Below are the code and all the weights of a small trained network. Each question names an input and a class and asks about switching units off, where a switched-off unit gives its printed mean instead of its output.

import numpy as np


def w(rows, s, z=0):
    codes = np.array(rows[::2]) - 128.0
    scale = np.full(codes.shape[1], s)
    scale[-1] = z or s
    return codes * scale


def f(y):
    return y / 2 * (1 + np.tanh(0.7978845608 * (y + 0.044715 * y**3)))


def log_softmax(a):
    a = a - a.max(-1, keepdims=True)
    return a - np.log(np.exp(a).sum(-1, keepdims=True))


def net(x, mask):
    res = np.array(x, float).reshape(1, 8) / 4 @ E
    y = f(res @ A[0][:, :-1].T + A[0][:, -1])
    res = res + np.where(mask, y, B[0][:, -1]) @ B[0][:, :-1]
    return log_softmax(res[-1] @ U[:, :-1].T + U[:, -1])


A, B = {}, {}
E = w([
[144,89,177,156,190,167],'x0',
[96,114,151,171,139,126],'x1',
[136,90,184,162,2,132],'x2',
[132,131,176,112,117,17],'x3',
[79,200,196,109,100,200],'x4',
[126,108,96,175,88,117],'x5',
[203,114,124,72,143,118],'x6',
[165,168,108,139,115,137],'x7',
],0.0076)
A[0] = w([
[117,124,131,155,76,147,168],'N0',
[149,126,99,133,152,144,72],'N1',
[88,139,72,139,97,4,164],'N2',
[75,156,146,141,155,163,99],'N3',
[155,117,136,111,119,179,81],'N4',
[130,110,128,88,193,119,83],'N5',
[139,137,46,137,161,145,135],'N6',
[134,126,163,130,90,113,127],'N7',
[82,120,106,156,73,179,148],'N8',
[62,155,168,142,166,193,79],'N9',
[141,136,161,84,92,94,95],'N10',
[141,104,128,160,146,125,78],'N11',
[106,137,105,164,155,168,205],'N12',
[140,146,118,75,77,126,98],'N13',
[109,126,125,123,131,146,56],'N14',
[103,91,130,125,114,147,137],'N15',
[194,122,89,150,167,154,133],'N16',
[128,137,114,146,134,90,73],'N17',
[69,119,142,190,7,140,217],'N18',
[132,116,187,154,47,111,104],'N19',
[133,54,169,163,213,92,163],'N20',
[79,84,170,113,98,89,253],'N21',
[150,129,77,159,144,139,163],'N22',
[70,154,148,141,152,161,128],'N23',
],0.015,0.0037)
B[0] = w([
[141,157,136,160,144,108,175],'N0',
[109,69,165,154,113,204,139],'N1',
[190,55,129,105,55,64,200],'N2',
[130,161,144,86,113,159,166],'N3',
[130,145,112,150,85,41,144],'N4',
[114,182,124,188,110,88,160],'N5',
[76,54,112,97,145,128,171],'N6',
[108,93,152,129,146,104,157],'N7',
[173,170,98,165,144,164,189],'N8',
[142,200,130,59,90,139,190],'N9',
[66,103,157,110,124,106,157],'N10',
[140,121,171,157,95,197,136],'N11',
[116,150,54,71,139,74,168],'N12',
[109,151,191,132,98,58,154],'N13',
[130,119,183,138,109,216,125],'N14',
[113,168,119,136,111,139,142],'N15',
[111,51,73,146,131,65,172],'N16',
[143,108,187,134,100,194,133],'N17',
[88,174,131,251,161,123,254],'N18',
[64,99,180,153,166,116,200],'N19',
[206,163,96,208,101,117,193],'N20',
[95,85,45,95,183,118,190],'N21',
[119,92,84,114,133,103,158],'N22',
[150,159,105,65,144,109,171],'N23',
],0.026,0.013)
U = w([
[63,138,192,111,153,90,54],'0',
[174,139,189,81,177,169,21],'1',
[97,91,84,110,138,127,252],'2',
[128,107,174,99,126,230,15],'3',
[153,170,118,240,148,107,168],'4',
[188,109,172,102,109,251,13],'5',
[144,255,122,56,149,176,129],'6',
[193,102,131,90,32,100,193],'7',
],0.0074,0.0024)

Each question gives the input, the list of numbers given to net, and the class t.
The units are the neurons (one row each of A and B). Each row of codes is followed by its name. A weight is (code - 128) times the scale printed after its matrix; where a second scale follows, it is the last column's (A, B and U).
mask holds one flag per neuron, in row order. A switched-off neuron (its flag False) gives its mean, the last column of its row in B, instead of its output. The means were averaged over made-up inputs and are rounded, as every weight is.
A unit's drop is (log p(t) with every unit on - log p(t) with that unit switched off) / (log p(t) with every unit on - log p(t) with every unit switched off).
The circuit of an input: a set's keep is (log p(t) with only the set's units on - log p(t) with every unit switched off) / (log p(t) with every unit on - log p(t) with every unit switched off). Starting from the 12 units with the biggest drops (on a tie, the unit counted first), units are removed one at a time, each time the one whose removal leaves the highest keep (on an exact tie, the one counted first), for as long as the keep stays at least 0.8.
units of the circuit, in order: the units of the circuit, biggest drop first
unit that matters most: the unit with the biggest drop
top k neurons: the k neurons with the biggest drops, biggest first
drop when u is switched off: that unit's drop, to one decimal
input [-5,-2,5,2,6,1,4,-1], class 0: units of the circuit, in order	(N10)
input [4,-7,1,-3,6,0,3,7], class 6: units of the circuit, in order	(N2 N18)
input [2,-3,7,-1,-2,-6,1,-1], class 0: units of the circuit, in order	(N20 N8)
input [7,-6,2,-4,-5,-4,5,6], class 2: units of the circuit, in order	(N18 N16)
input [3,2,-3,-2,3,-2,4,-3], class 6: top 2 neurons	(N2 N18)
input [7,4,-1,-3,0,4,4,7], class 7: top 3 neurons	(N18 N21 N19)
input [3,-8,2,4,1,-2,-6,-2], class 2: top 2 neurons	(N21 N20)
input [0,-1,4,-2,2,-4,5,-8], class 0: top 2 neurons	(N20 N18)
input [-7,-6,-7,-1,-2,4,-1,2], class 7: top 2 neurons	(N2 N18)
input [8,-4,4,4,8,1,-3,4], class 0: top 2 neurons	(N20 N19)
input [5,-7,1,7,-7,2,4,-2], class 7: top 2 neurons	(N18 N2)
input [-8,-7,-7,1,-3,-5,3,2], class 7: top 2 neurons	(N2 N18)
input [6,-8,2,5,5,-8,-2,2], class 0: top 2 neurons	(N8 N10)
input [2,4,5,-6,4,-4,-4,-2], class 6: top neuron	(N9)
input [0,-1,-7,-4,8,-3,8,1], class 6: top 2 neurons	(N2 N9)
input [3,0,-2,2,6,0,6,8], class 7: top 2 neurons	(N18 N19)
input [4,-3,-3,7,0,-1,-6,3], class 7: drop when N18 is switched off	0.8
input [-1,-7,2,7,-8,-1,-8,1], class 7: drop when N2 is switched off	0.7
input [-1,6,0,-5,-8,4,8,7], class 2: drop when N6 is switched off	0.1
input [-8,-6,-1,2,-1,-2,-5,-2], class 7: drop when N2 is switched off	0.4
input [-7,2,-6,-4,3,-2,4,-1], class 2: unit that matters most	N6
